Below are the code and all the weights of a small trained network. Each question names an input and a target symbol and asks about switching units off, where a switched-off unit gives its printed mean instead of its output.

import numpy as np


def w(rows, s, z=0):
    codes = np.array(rows[::2]) - 128.0
    scale = np.full(codes.shape[1], s)
    scale[-1] = z or s
    return codes * scale


def f(y):
    return y / 2 * (1 + np.tanh(0.7978845608 * (y + 0.044715 * y**3)))


def softmax(a):
    e = np.exp(a - a.max(-1, keepdims=True))
    return e / e.sum(-1, keepdims=True)


def log_softmax(a):
    a = a - a.max(-1, keepdims=True)
    return a - np.log(np.exp(a).sum(-1, keepdims=True))


def net(x, mask):
    ids = ['βγδεζλξπστφψω'.index(c) for c in x.split()]
    T = len(ids)
    res = E[ids] + P[:T]
    r = res
    for j in range(2):
        rows = slice(2 * j, 2 * j + 2)
        q, k, v = (r @ M[0][rows].T for M in (Q, K, V))
        z = softmax(np.where(np.tri(T) > 0, q @ k.T / 2**0.5, -1e9)) @ v
        o = O[0][rows]
        res = res + np.where(mask[j], z, o[:, -1]) @ o[:, :-1]
    y = f(res @ A[0][:, :-1].T + A[0][:, -1])
    res = res + np.where(mask[2:6], y, B[0][:, -1]) @ B[0][:, :-1]
    return log_softmax(res[-1] @ U[:, :-1].T + U[:, -1])


Q, K, V, O, A, B = {}, {}, {}, {}, {}, {}
E = w([
[130,51,75,152,195,97,61],'β',
[235,172,168,215,98,50,125],'γ',
[77,157,157,160,175,168,217],'δ',
[190,156,183,146,136,162,172],'ε',
[113,123,130,108,185,94,129],'ζ',
[126,51,127,220,101,255,183],'λ',
[133,47,234,109,97,136,140],'ξ',
[68,124,134,97,205,4,142],'π',
[131,78,125,127,163,136,115],'σ',
[121,130,197,121,156,147,178],'τ',
[185,41,129,141,108,187,84],'φ',
[102,129,96,196,193,140,175],'ψ',
[120,117,139,113,158,127,122],'ω',
],0.0093)
P = w([
[81,169,131,22,203,176,112],'0',
[234,74,85,67,172,130,222],'1',
[227,96,80,125,180,121,143],'2',
[192,72,128,122,201,61,170],'3',
[2,254,211,127,86,163,15],'4',
[69,157,181,132,80,127,127],'5',
[75,150,167,158,78,143,134],'6',
[211,47,129,226,131,116,187],'7',
[93,120,126,184,119,137,154],'8',
],0.0076)
Q[0] = w([
[120,143,116,97,125,98,76],'h1',
[40,184,136,160,91,163,18],'h1',
[80,180,100,131,139,157,117],'h2',
[164,47,95,140,254,132,133],'h2',
],0.0086)
K[0] = w([
[131,148,93,102,149,148,175],'h1',
[232,58,80,86,136,91,254],'h1',
[136,69,104,124,130,158,183],'h2',
[54,169,169,117,105,177,55],'h2',
],0.0096)
V[0] = w([
[211,32,185,53,51,145,46],'h1',
[28,81,88,122,131,161,109],'h1',
[72,162,178,58,141,174,161],'h2',
[109,119,146,79,175,3,71],'h2',
],0.011)
O[0] = w([
[161,94,32,88,61,128,239,96],'h1',
[2,132,62,98,78,169,39,6],'h1',
[107,240,241,61,64,136,163,156],'h2',
[125,213,69,202,205,249,208,98],'h2',
],0.0094,0.0027)
A[0] = w([
[187,121,141,222,102,82,130,2],'n1',
[177,131,115,217,131,67,122,3],'n2',
[205,56,145,170,93,163,150,106],'n3',
[136,183,136,87,73,3,103,160],'n4',
],0.0074,0.0049)
B[0] = w([
[49,139,92,94,142,134,122,213],'n1',
[2,102,169,32,112,153,113,198],'n2',
[68,165,171,113,180,35,117,253],'n3',
[232,65,153,124,115,248,133,206],'n4',
],0.0075,0.0057)
U = w([
[254,121,152,205,159,127,148,230],'β',
[57,123,156,176,114,77,95,217],'γ',
[119,152,120,130,140,143,120,75],'δ',
[126,104,85,104,119,124,146,114],'ε',
[107,97,72,135,163,169,109,127],'ζ',
[119,130,108,120,137,145,124,104],'λ',
[109,94,146,132,189,85,148,63],'ξ',
[127,162,184,140,110,119,95,25],'π',
[105,145,123,165,157,176,131,42],'σ',
[113,67,122,108,116,138,96,161],'τ',
[116,150,112,111,76,117,186,118],'φ',
[120,146,126,120,127,135,128,76],'ψ',
[139,157,157,123,118,119,140,1],'ω',
],0.0089,0.0048)

Each question gives the input, a string of symbols that net reads in full, and the target symbol t.
The units are the heads (2 rows each of Q, K, V and O) and the neurons (one row each of A and B). Each row of codes is followed by its name. A weight is (code - 128) times the scale printed after its matrix; where a second scale follows, it is the last column's (O, A, B and U).
mask holds one flag per unit, heads first, then neurons. A switched-off unit (its flag False) gives its mean, the last column of its rows in O or B, instead of its output. The means were averaged over made-up inputs and are rounded, as every weight is.
A unit's drop is (log p(t) with every unit on - log p(t) with that unit switched off) / (log p(t) with every unit on - log p(t) with every unit switched off).
The circuit of an input: a set's keep is (log p(t) with only the set's units on - log p(t) with every unit switched off) / (log p(t) with every unit on - log p(t) with every unit switched off). Starting from all 6 units, units are removed one at a time, each time the one whose removal leaves the highest keep (on an exact tie, the one counted first), for as long as the keep stays at least 0.8.
units of the circuit, in order: the units of the circuit, biggest drop first
k most important neurons: the k neurons with the biggest drops, biggest first
which heads matter: for each layer, one digit per head in row order, 1 if its drop is at least 0.15 and else 0, layers parted by /
input γ γ γ γ λ δ, target ξ: which heads matter : 11
input ξ π τ, target φ: units of the circuit, in order : [h1; h2]
input γ π γ, target ξ: units of the circuit, in order : [h1; n2; n3; n1]
input ξ λ ξ, target φ: which heads matter : 11
input ξ σ γ τ λ γ γ λ, target γ: units of the circuit, in order : [h2; n3]
input γ λ φ λ γ, target τ: units of the circuit, in order : [h2; n4]
input ξ λ ψ λ σ, target τ: units of the circuit, in order : [h2; n4]
input γ λ ε γ, target ξ: units of the circuit, in order : [h1; n2; h2; n3]
input φ δ ω γ ψ ζ λ λ, target γ: units of the circuit, in order : [h1]
input γ ε β λ ξ, target β: units of the circuit, in order : [h1; n2]
input γ ω ξ ε γ ε ω, target β: units of the circuit, in order : [n2; h1]
input ξ δ δ ω γ, target β: units of the circuit, in order : [n4; h2; n2]
input γ ξ γ λ, target ξ: 2 most important neurons : [n3; n4]
input γ γ γ λ δ σ, target β: units of the circuit, in order : [h1]
input π φ ξ ξ γ γ γ π δ, target β: units of the circuit, in order : [n2; h1]
input δ ε δ ζ γ, target β: which heads matter : 00
input γ ε λ ξ β, target β: which heads matter : 10
input λ τ π, target τ: which heads matter : 11
input γ γ δ γ π γ γ ξ ψ, target β: 2 most important neurons : [n3; n1]
input λ ξ σ φ, target τ: most important neuron : [n4]
input λ γ γ γ γ β, target ξ: 3 most important neurons : [n3; n4; n2]
input ξ π λ γ φ, target β: 2 most important neurons : [n2; n1]
input γ φ λ ζ, target β: which heads matter : 00
input φ γ γ ξ λ λ λ δ, target τ: 2 most important neurons : [n4; n3]
